Below is a small trained network, with its code and all its weights. Each question gives an input and a target symbol and asks what happens when units are switched off, that is, made to give their printed mean instead of their output.

import numpy as np


def w(rows, s, z=0):
    codes = np.array(rows[::2]) - 128.0
    scale = np.full(codes.shape[1], s)
    scale[-1] = z or s
    return codes * scale


def f(y):
    return y / 2 * (1 + np.tanh(0.7978845608 * (y + 0.044715 * y**3)))


def softmax(a):
    e = np.exp(a - a.max(-1, keepdims=True))
    return e / e.sum(-1, keepdims=True)


def log_softmax(a):
    a = a - a.max(-1, keepdims=True)
    return a - np.log(np.exp(a).sum(-1, keepdims=True))


def net(x, mask):
    ids = ['ΔΘΣΦβεζτω'.index(c) for c in x.split()]
    T = len(ids)
    res = E[ids] + P[:T]
    r = res
    for j in range(2):
        rows = slice(2 * j, 2 * j + 2)
        q, k, v = (r @ M[0][rows].T for M in (Q, K, V))
        z = softmax(np.where(np.tri(T) > 0, q @ k.T / 2**0.5, -1e9)) @ v
        o = O[0][rows]
        res = res + np.where(mask[j], z, o[:, -1]) @ o[:, :-1]
    y = f(res @ A[0][:, :-1].T + A[0][:, -1])
    res = res + np.where(mask[2:18], y, B[0][:, -1]) @ B[0][:, :-1]
    return log_softmax(res[-1] @ U[:, :-1].T + U[:, -1])


Q, K, V, O, A, B = {}, {}, {}, {}, {}, {}
E = w([
[158,120,125],'Δ',
[14,249,22],'Θ',
[198,133,60],'Σ',
[198,196,89],'Φ',
[143,20,54],'β',
[181,64,75],'ε',
[107,79,156],'ζ',
[177,146,90],'τ',
[155,160,157],'ω',
],0.016)
P = w([
[148,87,226],'0',
[138,135,98],'1',
[101,109,171],'2',
[139,116,242],'3',
[144,159,78],'4',
[100,105,176],'5',
[156,98,253],'6',
[135,154,73],'7',
],0.012)
Q[0] = w([
[91,155,55],'H0',
[112,122,161],'H0',
[142,4,219],'H1',
[191,176,76],'H1',
],0.015)
K[0] = w([
[53,129,108],'H0',
[165,140,132],'H0',
[229,50,215],'H1',
[6,173,108],'H1',
],0.013)
V[0] = w([
[125,110,15],'H0',
[255,82,158],'H0',
[134,193,192],'H1',
[167,57,131],'H1',
],0.0089)
O[0] = w([
[138,106,46,226],'H0',
[186,164,198,251],'H0',
[148,255,127,17],'H1',
[109,48,223,243],'H1',
],0.0091,0.0025)
A[0] = w([
[105,184,224,9],'N0',
[65,94,182,113],'N1',
[167,175,116,5],'N2',
[119,156,135,141],'N3',
[106,90,177,8],'N4',
[49,137,184,153],'N5',
[83,56,106,59],'N6',
[249,21,101,54],'N7',
[99,175,157,168],'N8',
[177,159,61,58],'N9',
[158,134,155,104],'N10',
[94,116,94,46],'N11',
[137,206,127,138],'N12',
[73,154,138,102],'N13',
[65,104,107,199],'N14',
[88,138,70,2],'N15',
],0.012,0.0072)
B[0] = w([
[187,254,115,154],'N0',
[179,3,57,175],'N1',
[126,87,114,129],'N2',
[43,25,58,131],'N3',
[119,56,153,160],'N4',
[179,96,21,148],'N5',
[225,86,30,173],'N6',
[38,210,174,250],'N7',
[53,55,100,140],'N8',
[165,45,160,171],'N9',
[217,207,147,147],'N10',
[208,223,124,146],'N11',
[89,185,95,155],'N12',
[83,69,231,133],'N13',
[113,159,126,172],'N14',
[179,37,217,167],'N15',
],0.0088,0.016)
U = w([
[116,152,96,148],'Δ',
[23,123,2,164],'Θ',
[68,126,152,114],'Σ',
[180,144,74,67],'Φ',
[90,37,97,65],'β',
[182,90,21,131],'ε',
[138,140,92,159],'ζ',
[118,181,16,253],'τ',
[177,167,55,59],'ω',
],0.0092,0.0057)

Each question gives the input, a string of symbols that net reads in full, and the target symbol t.
The units are the heads (2 rows each of Q, K, V and O) and the neurons (one row each of A and B). Each row of codes is followed by its name. A weight is (code - 128) times the scale printed after its matrix; where a second scale follows, it is the last column's (O, A, B and U).
mask holds one flag per unit, heads first, then neurons. A switched-off unit (its flag False) gives its mean, the last column of its rows in O or B, instead of its output. The means were averaged over made-up inputs and are rounded, as every weight is.
A unit's drop is (log p(t) with every unit on - log p(t) with that unit switched off) / (log p(t) with every unit on - log p(t) with every unit switched off).
The circuit of an input: a set's keep is (log p(t) with only the set's units on - log p(t) with every unit switched off) / (log p(t) with every unit on - log p(t) with every unit switched off). Starting from the 12 units with the biggest drops (on a tie, the unit counted first), units are removed one at a time, each time the one whose removal leaves the highest keep (on an exact tie, the one counted first), for as long as the keep stays at least 0.8.
circuit, biggest first: the units of the circuit, biggest drop first
most important unit: the unit with the biggest drop
top k neurons: the k neurons with the biggest drops, biggest first
which heads matter: for each layer, one digit per head in row order, 1 if its drop is at least 0.15 and else 0, layers parted by /
drop when u is switched off: that unit's drop, to one decimal
input Φ Φ Θ Φ ε Φ Φ, target τ: circuit, biggest first : [H1]
input Θ ε β Σ β Δ ω, target ω: top 2 neurons : [N0 N7]
input τ Θ β β β ε Σ τ, target ε: circuit, biggest first : [N9 H1 N7]
input Θ β ζ Φ ω Δ ω, target ω: which heads matter : 10
input β Δ Θ β Θ, target ε: circuit, biggest first : [N15 H0 N7]
input ε ε Σ ε β ω, target ε: top 2 neurons : [N7 N5]
input Δ ω Θ β Φ, target ε: circuit, biggest first : [N9 N7 H1]
input β β β ε β, target Θ: circuit, biggest first : [N7 H1 N15]
input Θ β ε ζ, target ε: circuit, biggest first : [N7 N5]
input Θ Φ ε, target Θ: top 3 neurons : [N7 N15 N9]
input Θ β ω Δ Θ Φ Θ Σ, target ε: top 2 neurons : [N9 N15]
input Φ ε β ε Θ Θ Δ, target Φ: circuit, biggest first : [H0 N0 N7]
input ε Φ ζ, target ε: circuit, biggest first : [N5 N7]
input Θ Θ Σ Θ β ε ε, target Σ: most important unit : N7
input ζ β β Δ β, target Θ: top 3 neurons : [N7 N15 N10]
input ε τ β ζ Θ β β Φ, target ε: drop when N9 is switched off : 0.6
input ε ζ β ε ζ, target β: drop when N11 is switched off : 0.3
input β β ω, target β: drop when N14 is switched off : 0.0
